Below are the code and all the weights of a small trained network. Each question names an input and a target symbol and asks about switching units off, where a switched-off unit gives its printed mean instead of its output.

import numpy as np


def w(rows, s, z=0):
    codes = np.array(rows[::2]) - 128.0
    scale = np.full(codes.shape[1], s)
    scale[-1] = z or s
    return codes * scale


def norm(h):
    return h / np.sqrt((h * h).mean(-1, keepdims=True) + 1e-5)


def f(y):
    return np.maximum(y, 0)


def softmax(a):
    e = np.exp(a - a.max(-1, keepdims=True))
    return e / e.sum(-1, keepdims=True)


def log_softmax(a):
    a = a - a.max(-1, keepdims=True)
    return a - np.log(np.exp(a).sum(-1, keepdims=True))


def net(x, mask):
    ids = ['αβδηφω'.index(c) for c in x.split()]
    T = len(ids)
    res = E[ids] + P[:T]
    r = norm(res)
    for j in range(3):
        rows = slice(2 * j, 2 * j + 2)
        q, k, v = (r @ M[0][rows].T for M in (Q, K, V))
        z = softmax(np.where(np.tri(T) > 0, q @ k.T / 2**0.5, -1e9)) @ v
        o = O[0][rows]
        res = res + np.where(mask[j], z, o[:, -1]) @ o[:, :-1]
    y = f(norm(res) @ A[0][:, :-1].T + A[0][:, -1])
    res = res + np.where(mask[3:15], y, B[0][:, -1]) @ B[0][:, :-1]
    return log_softmax(norm(res)[-1] @ U[:, :-1].T + U[:, -1])


Q, K, V, O, A, B = {}, {}, {}, {}, {}, {}
E = w([
[162,116,162,175,116,126,142,68,186],'α',
[150,127,165,86,153,6,135,198,143],'β',
[143,50,166,104,82,139,107,95,130],'δ',
[112,72,101,148,135,145,109,122,153],'η',
[109,103,161,146,83,124,122,146,117],'φ',
[79,141,171,127,140,134,115,82,106],'ω',
],0.027)
P = w([
[196,113,180,201,186,199,130,174,93],'0',
[152,129,158,193,170,154,141,182,140],'1',
[103,128,147,153,144,114,168,180,167],'2',
[102,132,141,116,147,88,123,167,167],'3',
[118,166,133,114,151,127,66,175,185],'4',
[139,193,126,109,170,125,1,174,177],'5',
],0.0093)
Q[0] = w([
[163,136,120,110,94,68,210,205,129],'H0',
[255,188,95,78,138,174,248,114,53],'H0',
[151,216,38,34,131,154,148,74,35],'H1',
[160,159,162,105,103,119,80,192,189],'H1',
[165,140,230,83,111,68,134,78,99],'H2',
[45,157,95,88,141,109,201,132,47],'H2',
],0.0098)
K[0] = w([
[103,76,157,168,124,203,147,68,127],'H0',
[180,29,144,174,91,211,163,72,115],'H0',
[251,23,79,206,85,186,153,142,161],'H1',
[143,155,138,96,219,126,134,73,139],'H1',
[180,132,129,184,155,65,151,219,110],'H2',
[194,107,125,229,74,224,254,94,84],'H2',
],0.0095)
V[0] = w([
[223,171,135,122,38,91,152,100,46],'H0',
[166,88,121,162,116,113,169,223,177],'H0',
[224,150,63,34,246,116,148,96,204],'H1',
[125,92,171,53,183,96,85,157,161],'H1',
[58,158,198,154,254,132,135,138,80],'H2',
[93,207,167,189,130,77,138,125,121],'H2',
],0.0075)
O[0] = w([
[119,69,85,87,220,148,65,191,223,55],'H0',
[254,201,75,129,132,92,105,235,150,203],'H0',
[217,65,182,226,111,116,172,86,105,2],'H1',
[62,84,199,166,152,137,145,58,67,185],'H1',
[69,243,170,80,76,133,176,53,71,156],'H2',
[158,173,185,56,122,97,182,113,84,112],'H2',
],0.0091,0.009)
A[0] = w([
[233,120,166,83,79,174,154,59,125,106],'N0',
[53,94,109,152,58,174,100,55,169,141],'N1',
[112,11,88,182,237,103,98,124,165,3],'N2',
[111,193,66,9,228,86,106,137,202,119],'N3',
[132,182,67,22,107,56,113,201,164,89],'N4',
[165,48,176,51,113,41,122,102,30,84],'N5',
[111,95,166,217,2,137,99,157,75,98],'N6',
[184,133,99,170,198,133,159,98,148,164],'N7',
[138,123,138,129,44,177,69,158,162,84],'N8',
[227,80,157,71,189,162,190,107,154,140],'N9',
[104,210,214,98,155,149,210,76,111,139],'N10',
[122,142,84,171,132,158,65,66,62,57],'N11',
],0.0085,0.0044)
B[0] = w([
[128,194,53,72,149,164,120,207,120,159],'N0',
[226,131,116,157,116,113,176,105,63,191],'N1',
[115,82,158,126,84,118,106,111,171,167],'N2',
[143,255,129,149,145,104,30,217,144,251],'N3',
[57,233,189,183,155,110,36,191,159,254],'N4',
[170,137,150,151,145,150,136,160,203,178],'N5',
[146,183,28,156,127,180,139,99,168,220],'N6',
[80,113,86,95,101,167,100,95,67,167],'N7',
[135,170,102,140,146,97,138,140,95,186],'N8',
[47,80,177,38,177,125,169,152,105,154],'N9',
[51,137,144,116,71,93,89,36,73,213],'N10',
[209,177,59,174,125,128,143,98,144,153],'N11',
],0.0091,0.0083)
U = w([
[119,131,128,24,153,252,224,143,182,125],'α',
[114,27,159,117,89,179,106,97,232,253],'β',
[56,197,135,125,112,152,72,183,195,8],'δ',
[148,94,143,131,168,60,223,172,73,195],'η',
[193,169,70,182,52,167,209,133,128,106],'φ',
[2,133,134,60,81,193,163,39,139,148],'ω',
],0.0059,0.0017)

Each question gives the input, a string of symbols that net reads in full, and the target symbol t.
The units are the heads (2 rows each of Q, K, V and O) and the neurons (one row each of A and B). Each row of codes is followed by its name. A weight is (code - 128) times the scale printed after its matrix; where a second scale follows, it is the last column's (O, A, B and U).
mask holds one flag per unit, heads first, then neurons. A switched-off unit (its flag False) gives its mean, the last column of its rows in O or B, instead of its output. The means were averaged over made-up inputs and are rounded, as every weight is.
A unit's drop is (log p(t) with every unit on - log p(t) with that unit switched off) / (log p(t) with every unit on - log p(t) with every unit switched off).
The circuit of an input: a set's keep is (log p(t) with only the set's units on - log p(t) with every unit switched off) / (log p(t) with every unit on - log p(t) with every unit switched off). Starting from the 12 units with the biggest drops (on a tie, the unit counted first), units are removed one at a time, each time the one whose removal leaves the highest keep (on an exact tie, the one counted first), for as long as the keep stays at least 0.8.
units of the circuit, in order: the units of the circuit, biggest drop first
unit that matters most: the unit with the biggest drop
top k neurons: the k neurons with the biggest drops, biggest first
which heads matter: for each layer, one digit per head in row order, 1 if its drop is at least 0.15 and else 0, layers parted by /
drop when u is switched off: that unit's drop, to one decimal
input δ η δ δ α δ, target β: which heads matter : 001
input α η α, target φ: units of the circuit, in order : [N4, H1]
input φ η ω η, target ω: which heads matter : 100
input η ω α η φ ω, target ω: which heads matter : 100
input η φ δ α δ α, target β: unit that matters most : H2
input η ω η α α δ, target β: which heads matter : 101
input δ α ω η α, target ω: top 2 neurons : [N10, N3]
input ω η φ, target ω: units of the circuit, in order : [H0, N3]
input φ α α α η β, target η: units of the circuit, in order : [H1, N3]
input η φ β φ η η, target β: top 3 neurons : [N2, N3, N4]
input β φ η ω ω β, target ω: which heads matter : 101
input η β φ, target φ: which heads matter : 110
input α δ η ω, target ω: which heads matter : 100
input δ η δ, target φ: which heads matter : 000
input δ η η δ δ β, target η: top 2 neurons : [N4, N3]
input ω δ η δ η, target φ: top neuron : [N1]
input η η η ω φ, target ω: drop when H2 is switched off : 0.0
input β η δ η δ, target α: drop when N9 is switched off : 0.2
input φ η ω δ, target ω: drop when H0 is switched off : 1.4
input η α η β η, target β: top neuron : [N2]
